Here is a tiny trained network, its code and every weight. The questions are about switching its units off for an input and a target symbol, where a switched-off unit gives its printed mean instead of its output.

import numpy as np


def w(rows, s, z=0):
    codes = np.array(rows[::2]) - 128.0
    scale = np.full(codes.shape[1], s)
    scale[-1] = z or s
    return codes * scale


def f(y):
    return np.maximum(y, 0)


def softmax(a):
    e = np.exp(a - a.max(-1, keepdims=True))
    return e / e.sum(-1, keepdims=True)


def log_softmax(a):
    a = a - a.max(-1, keepdims=True)
    return a - np.log(np.exp(a).sum(-1, keepdims=True))


def net(x, mask):
    ids = ['ΘΞΦβγεημ'.index(c) for c in x.split()]
    T = len(ids)
    res = E[ids] + P[:T]
    r = res
    for j in range(3):
        rows = slice(2 * j, 2 * j + 2)
        q, k, v = (r @ M[0][rows].T for M in (Q, K, V))
        z = softmax(np.where(np.tri(T) > 0, q @ k.T / 2**0.5, -1e9)) @ v
        o = O[0][rows]
        res = res + np.where(mask[j], z, o[:, -1]) @ o[:, :-1]
    y = f(res @ A[0][:, :-1].T + A[0][:, -1])
    res = res + np.where(mask[3:7], y, B[0][:, -1]) @ B[0][:, :-1]
    return log_softmax(res[-1] @ U[:, :-1].T + U[:, -1])


Q, K, V, O, A, B = {}, {}, {}, {}, {}, {}
E = w([
[41,112,170,118],'Θ',
[145,200,117,151],'Ξ',
[105,144,55,95],'Φ',
[142,159,138,253],'β',
[113,11,99,189],'γ',
[53,28,155,63],'ε',
[251,173,34,91],'η',
[146,128,105,44],'μ',
],0.014)
P = w([
[93,135,144,113],'0',
[126,159,61,126],'1',
[131,111,179,130],'2',
[156,97,175,141],'3',
[107,176,52,151],'4',
[115,148,116,146],'5',
[161,81,242,111],'6',
[128,104,156,150],'7',
[71,177,9,179],'8',
[139,126,141,135],'9',
[179,88,255,82],'10',
[125,113,167,151],'11',
[100,155,81,176],'12',
[114,110,142,148],'13',
],0.01)
Q[0] = w([
[66,146,74,97],'H1',
[102,147,70,206],'H1',
[31,126,141,61],'H2',
[83,233,53,138],'H2',
[159,211,154,128],'H3',
[109,139,127,8],'H3',
],0.011)
K[0] = w([
[119,152,236,76],'H1',
[205,75,180,107],'H1',
[38,41,205,255],'H2',
[174,92,255,128],'H2',
[116,72,183,143],'H3',
[16,234,166,124],'H3',
],0.0085)
V[0] = w([
[235,109,91,106],'H1',
[161,137,214,87],'H1',
[117,247,151,205],'H2',
[189,150,133,145],'H2',
[126,171,89,196],'H3',
[100,85,99,132],'H3',
],0.013)
O[0] = w([
[185,63,75,190,27],'H1',
[208,108,198,57,6],'H1',
[89,250,75,99,41],'H2',
[139,127,16,51,55],'H2',
[119,210,152,154,176],'H3',
[53,63,123,134,229],'H3',
],0.011,0.0024)
A[0] = w([
[63,114,38,105,193],'N1',
[129,103,167,133,26],'N2',
[123,150,165,241,254],'N3',
[70,104,248,2,147],'N4',
],0.0095,0.0022)
B[0] = w([
[88,143,131,245,192],'N1',
[230,85,147,114,156],'N2',
[180,149,2,209,216],'N3',
[176,177,107,62,245],'N4',
],0.0066,0.011)
U = w([
[4,175,127,69,1],'Θ',
[147,235,204,71,174],'Ξ',
[181,176,237,137,72],'Φ',
[174,252,207,189,21],'β',
[2,127,222,196,207],'γ',
[117,153,206,176,113],'ε',
[156,135,42,59,176],'η',
[123,118,131,123,210],'μ',
],0.0065,0.0039)

Each question gives the input, a string of symbols that net reads in full, and the target symbol t.
The units are the heads (2 rows each of Q, K, V and O) and the neurons (one row each of A and B). Each row of codes is followed by its name. A weight is (code - 128) times the scale printed after its matrix; where a second scale follows, it is the last column's (O, A, B and U).
mask holds one flag per unit, heads first, then neurons. A switched-off unit (its flag False) gives its mean, the last column of its rows in O or B, instead of its output. The means were averaged over made-up inputs and are rounded, as every weight is.
A unit's drop is (log p(t) with every unit on - log p(t) with that unit switched off) / (log p(t) with every unit on - log p(t) with every unit switched off).
The circuit of an input: a set's keep is (log p(t) with only the set's units on - log p(t) with every unit switched off) / (log p(t) with every unit on - log p(t) with every unit switched off). Starting from all 7 units, units are removed one at a time, each time the one whose removal leaves the highest keep (on an exact tie, the one counted first), for as long as the keep stays at least 0.8.
units of the circuit, in order: the units of the circuit, biggest drop first
k most important neurons: the k neurons with the biggest drops, biggest first
which heads matter: for each layer, one digit per head in row order, 1 if its drop is at least 0.15 and else 0, layers parted by /
drop of u: that unit's drop, to one decimal
input ε ε μ, target Φ: which heads matter : 110
input γ η Ξ γ Θ Ξ, target γ: which heads matter : 001
input Θ η Φ ε Φ η Θ Ξ μ β ε ε Ξ Φ, target Φ: units of the circuit, in order : (H2, H1)
input μ Φ β Φ Φ, target Θ: units of the circuit, in order : (H2, N1)
input Ξ Θ Θ β Θ γ ε, target Ξ: units of the circuit, in order : (N4, H1)
input Φ Θ η β μ Φ, target Θ: units of the circuit, in order : (H2, N3)
input γ Θ Φ η Φ, target γ: units of the circuit, in order : (N4, N1)
input Φ ε γ γ Φ Ξ, target γ: units of the circuit, in order : (H3, N4)
input Θ η β, target η: units of the circuit, in order : (H2)
input β μ β Φ μ, target Θ: which heads matter : 010
input Φ μ Φ, target γ: which heads matter : 100
input β Θ ε Θ η Φ, target Ξ: units of the circuit, in order : (H1, N3)
input η γ Φ γ ε β Φ ε β Θ Θ, target Θ: units of the circuit, in order : (H2, H1)
input Θ γ γ η μ Θ ε γ μ Φ μ Ξ β, target μ: most important neuron : (N4)
input Θ ε ε μ β, target μ: which heads matter : 011
input γ γ ε η β Φ Θ η Φ μ μ, target γ: which heads matter : 100
input Φ Φ γ Θ γ, target γ: which heads matter : 001
input Θ ε η μ Ξ γ Θ β β Φ ε, target Θ: which heads matter : 110
input Ξ Θ μ η Θ η μ, target Ξ: 2 most important neurons : (N4, N3)
input Θ η Φ Ξ, target η: drop of N4 : -0.2
input Φ β η η Ξ, target η: drop of H1 : 0.7
input ε ε Φ μ, target Φ: drop of N3 : 0.2
input η Θ Θ β Θ Ξ β μ μ Θ Θ Φ, target Ξ: most important neuron : (N3)
